Here is a tiny trained network, its code and every weight. The questions are about switching its units off for an input and a target symbol, where a switched-off unit gives its printed mean instead of its output.

import numpy as np


def w(rows, s, z=0):
    codes = np.array(rows[::2]) - 128.0
    scale = np.full(codes.shape[1], s)
    scale[-1] = z or s
    return codes * scale


def f(y):
    return y / 2 * (1 + np.tanh(0.7978845608 * (y + 0.044715 * y**3)))


def softmax(a):
    e = np.exp(a - a.max(-1, keepdims=True))
    return e / e.sum(-1, keepdims=True)


def log_softmax(a):
    a = a - a.max(-1, keepdims=True)
    return a - np.log(np.exp(a).sum(-1, keepdims=True))


def net(x, mask):
    ids = ['αβγδεζηθλμπστφω'.index(c) for c in x.split()]
    T = len(ids)
    res = E[ids] + P[:T]
    u = 0
    for l in range(2):
        r = res
        for j in range(2):
            rows = slice(3 * j, 3 * j + 3)
            q, k, v = (r @ M[l][rows].T for M in (Q, K, V))
            z = softmax(np.where(np.tri(T) > 0, q @ k.T / 3**0.5, -1e9)) @ v
            o = O[l][rows]
            res = res + np.where(mask[u + j], z, o[:, -1]) @ o[:, :-1]
        u += 2
        y = f(res @ A[l][:, :-1].T + A[l][:, -1])
        res = res + np.where(mask[u : u + 16], y, B[l][:, -1]) @ B[l][:, :-1]
        u += 16
    return log_softmax(res[-1] @ U[:, :-1].T + U[:, -1])


Q, K, V, O, A, B = {}, {}, {}, {}, {}, {}
E = w([
[226,164,127],'α',
[102,129,110],'β',
[167,163,140],'γ',
[176,176,63],'δ',
[65,69,131],'ε',
[129,129,91],'ζ',
[183,152,141],'η',
[69,114,46],'θ',
[223,119,113],'λ',
[163,15,83],'μ',
[116,10,100],'π',
[117,140,85],'σ',
[98,102,35],'τ',
[108,121,102],'φ',
[133,116,74],'ω',
],0.014)
P = w([
[135,155,33],'0',
[169,9,141],'1',
[121,48,147],'2',
[111,83,131],'3',
[249,34,201],'4',
[246,19,220],'5',
[243,12,239],'6',
],0.012)
Q[0] = w([
[138,110,128],'0.h1',
[75,120,165],'0.h1',
[161,109,141],'0.h1',
[250,145,191],'0.h2',
[168,246,178],'0.h2',
[189,181,162],'0.h2',
],0.014)
K[0] = w([
[113,146,177],'0.h1',
[147,64,106],'0.h1',
[83,160,143],'0.h1',
[157,114,247],'0.h2',
[170,36,181],'0.h2',
[194,53,229],'0.h2',
],0.015)
V[0] = w([
[127,107,129],'0.h1',
[238,89,145],'0.h1',
[154,155,163],'0.h1',
[71,87,115],'0.h2',
[99,199,111],'0.h2',
[161,12,100],'0.h2',
],0.011)
O[0] = w([
[87,137,112,141],'0.h1',
[220,8,28,198],'0.h1',
[175,83,190,93],'0.h1',
[106,218,163,90],'0.h2',
[223,183,93,60],'0.h2',
[2,72,75,254],'0.h2',
],0.0083,0.0089)
A[0] = w([
[145,143,64,83],'0.n1',
[79,192,87,72],'0.n2',
[194,134,101,115],'0.n3',
[227,93,191,139],'0.n4',
[157,122,96,78],'0.n5',
[86,113,116,116],'0.n6',
[141,65,123,104],'0.n7',
[155,127,222,196],'0.n8',
[160,213,112,162],'0.n9',
[92,146,95,1],'0.n10',
[48,123,146,136],'0.n11',
[40,254,224,84],'0.n12',
[134,121,60,82],'0.n13',
[61,107,103,72],'0.n14',
[117,98,141,100],'0.n15',
[208,250,139,102],'0.n16',
],0.013,0.0083)
B[0] = w([
[138,87,199,143],'0.n1',
[184,49,103,138],'0.n2',
[106,94,150,147],'0.n3',
[84,145,130,172],'0.n4',
[120,143,160,140],'0.n5',
[162,158,143,175],'0.n6',
[122,178,122,254],'0.n7',
[9,126,111,129],'0.n8',
[76,99,142,137],'0.n9',
[194,132,84,126],'0.n10',
[161,138,82,170],'0.n11',
[70,89,58,132],'0.n12',
[164,127,199,174],'0.n13',
[178,79,177,192],'0.n14',
[145,242,135,167],'0.n15',
[53,113,198,135],'0.n16',
],0.011,0.016)
Q[1] = w([
[3,144,141],'1.h1',
[55,102,148],'1.h1',
[130,174,152],'1.h1',
[218,57,86],'1.h2',
[205,53,96],'1.h2',
[93,109,198],'1.h2',
],0.015)
K[1] = w([
[123,234,99],'1.h1',
[84,179,126],'1.h1',
[182,180,129],'1.h1',
[80,1,172],'1.h2',
[61,24,158],'1.h2',
[140,176,150],'1.h2',
],0.015)
V[1] = w([
[72,117,75],'1.h1',
[57,181,81],'1.h1',
[73,155,203],'1.h1',
[110,119,247],'1.h2',
[58,136,138],'1.h2',
[48,136,94],'1.h2',
],0.014)
O[1] = w([
[195,154,246,117],'1.h1',
[166,142,193,3],'1.h1',
[222,180,14,96],'1.h1',
[115,204,57,189],'1.h2',
[203,184,124,97],'1.h2',
[215,122,167,76],'1.h2',
],0.011,0.017)
A[1] = w([
[128,99,94,42],'1.n1',
[81,132,57,124],'1.n2',
[147,151,96,69],'1.n3',
[209,116,82,147],'1.n4',
[51,180,152,109],'1.n5',
[68,107,118,100],'1.n6',
[134,196,91,74],'1.n7',
[212,120,121,179],'1.n8',
[141,68,163,129],'1.n9',
[149,167,151,160],'1.n10',
[162,156,8,140],'1.n11',
[163,157,84,71],'1.n12',
[126,137,103,5],'1.n13',
[107,123,83,108],'1.n14',
[75,58,121,126],'1.n15',
[122,90,52,157],'1.n16',
],0.012,0.017)
B[1] = w([
[198,101,72,148],'1.n1',
[168,104,183,239],'1.n2',
[183,115,200,154],'1.n3',
[84,134,129,176],'1.n4',
[178,95,69,164],'1.n5',
[151,149,94,201],'1.n6',
[192,131,174,174],'1.n7',
[115,179,94,167],'1.n8',
[137,174,50,174],'1.n9',
[123,91,21,146],'1.n10',
[52,111,118,255],'1.n11',
[143,120,164,168],'1.n12',
[210,117,6,137],'1.n13',
[157,113,162,188],'1.n14',
[151,165,118,230],'1.n15',
[115,137,174,228],'1.n16',
],0.012,0.045)
U = w([
[155,71,164,126],'α',
[152,186,104,69],'β',
[119,198,165,171],'γ',
[177,137,187,99],'δ',
[196,138,156,167],'ε',
[9,127,115,110],'ζ',
[86,120,176,122],'η',
[205,153,136,64],'θ',
[79,50,94,160],'λ',
[196,84,130,90],'μ',
[161,101,80,85],'π',
[56,195,101,72],'σ',
[69,126,58,60],'τ',
[141,154,111,204],'φ',
[152,118,140,254],'ω',
],0.011,0.0089)

Each question gives the input, a string of symbols that net reads in full, and the target symbol t.
The units are the heads (3 rows each of Q, K, V and O) and the neurons (one row each of A and B). Each row of codes is followed by its name. A weight is (code - 128) times the scale printed after its matrix; where a second scale follows, it is the last column's (O, A, B and U).
mask holds one flag per unit, layer by layer, with each layer's heads first. A switched-off unit (its flag False) gives its mean, the last column of its rows in O or B, instead of its output. The means were averaged over made-up inputs and are rounded, as every weight is.
A unit's drop is (log p(t) with every unit on - log p(t) with that unit switched off) / (log p(t) with every unit on - log p(t) with every unit switched off).
The circuit of an input: a set's keep is (log p(t) with only the set's units on - log p(t) with every unit switched off) / (log p(t) with every unit on - log p(t) with every unit switched off). Starting from the 12 units with the biggest drops (on a tie, the unit counted first), units are removed one at a time, each time the one whose removal leaves the highest keep (on an exact tie, the one counted first), for as long as the keep stays at least 0.8.
units of the circuit, in order: the units of the circuit, biggest drop first
most important unit: the unit with the biggest drop
k most important neurons: the k neurons with the biggest drops, biggest first
k most important neurons of layer l: the k neurons of layer l with the biggest drops, biggest first
which heads matter: for each layer, one digit per head in row order, 1 if its drop is at least 0.15 and else 0, layers parted by /
input α φ τ, target α: 4 most important neurons => [1.n2; 1.n11; 1.n7; 0.n1]
input λ γ β τ, target λ: most important neuron of layer 1 => [1.n11]
input ε λ γ, target ε: 4 most important neurons => [0.n12; 1.n9; 1.n11; 0.n2]
input λ α β θ, target λ: 2 most important neurons => [0.n3; 0.n13]
input λ σ ζ θ, target λ: which heads matter => 10 / 10
input λ ω σ μ ζ ζ, target λ: 2 most important neurons => [0.n13; 0.n1]
input β σ λ μ φ γ τ, target β: 4 most important neurons of layer 0 => [0.n12; 0.n16; 0.n9; 0.n15]
input γ δ μ γ ω, target γ: 2 most important neurons => [1.n7; 1.n11]
input β ω σ ω, target β: 2 most important neurons of layer 1 => [1.n11; 1.n8]
input β β λ η, target β: 2 most important neurons of layer 0 => [0.n12; 0.n16]
input τ π ζ, target τ: 2 most important neurons => [1.n2; 0.n2]
input λ λ π ω ω ω, target λ: 4 most important neurons => [0.n13; 0.n15; 0.n1; 1.n11]
input ζ ζ τ, target ζ: 2 most important neurons of layer 0 => [0.n16; 0.n9]
input ε ζ τ θ, target ε: 2 most important neurons => [0.n12; 1.n9]
input α β δ μ, target α: 2 most important neurons => [1.n2; 1.n11]
input λ λ λ δ α λ, target λ: units of the circuit, in order => [1.h1]
input π μ λ, target π: 2 most important neurons => [1.n11; 1.n15]
input γ π λ π σ λ, target γ: which heads matter => 11 / 01
input β φ τ α π λ σ, target β: 2 most important neurons of layer 0 => [0.n12; 0.n15]
input ε γ π β ζ, target ε: units of the circuit, in order => [1.n11]
input θ λ τ, target θ: 4 most important neurons => [1.n9; 0.n12; 0.n2; 1.n11]
input η σ ζ, target η: 2 most important neurons => [1.n11; 0.n16]
input μ α ζ λ λ φ, target μ: 4 most important neurons => [0.n13; 1.n2; 0.n14; 1.n11]
input π φ σ γ, target π: 4 most important neurons of layer 1 => [1.n11; 1.n15; 1.n5; 1.n6]
input π β δ, target π: 2 most important neurons => [1.n15; 1.n11]
input μ γ γ γ π σ, target μ: 3 most important neurons of layer 0 => [0.n13; 0.n14; 0.n1]
input σ τ σ μ π μ λ, target σ: most important unit => 0.h1
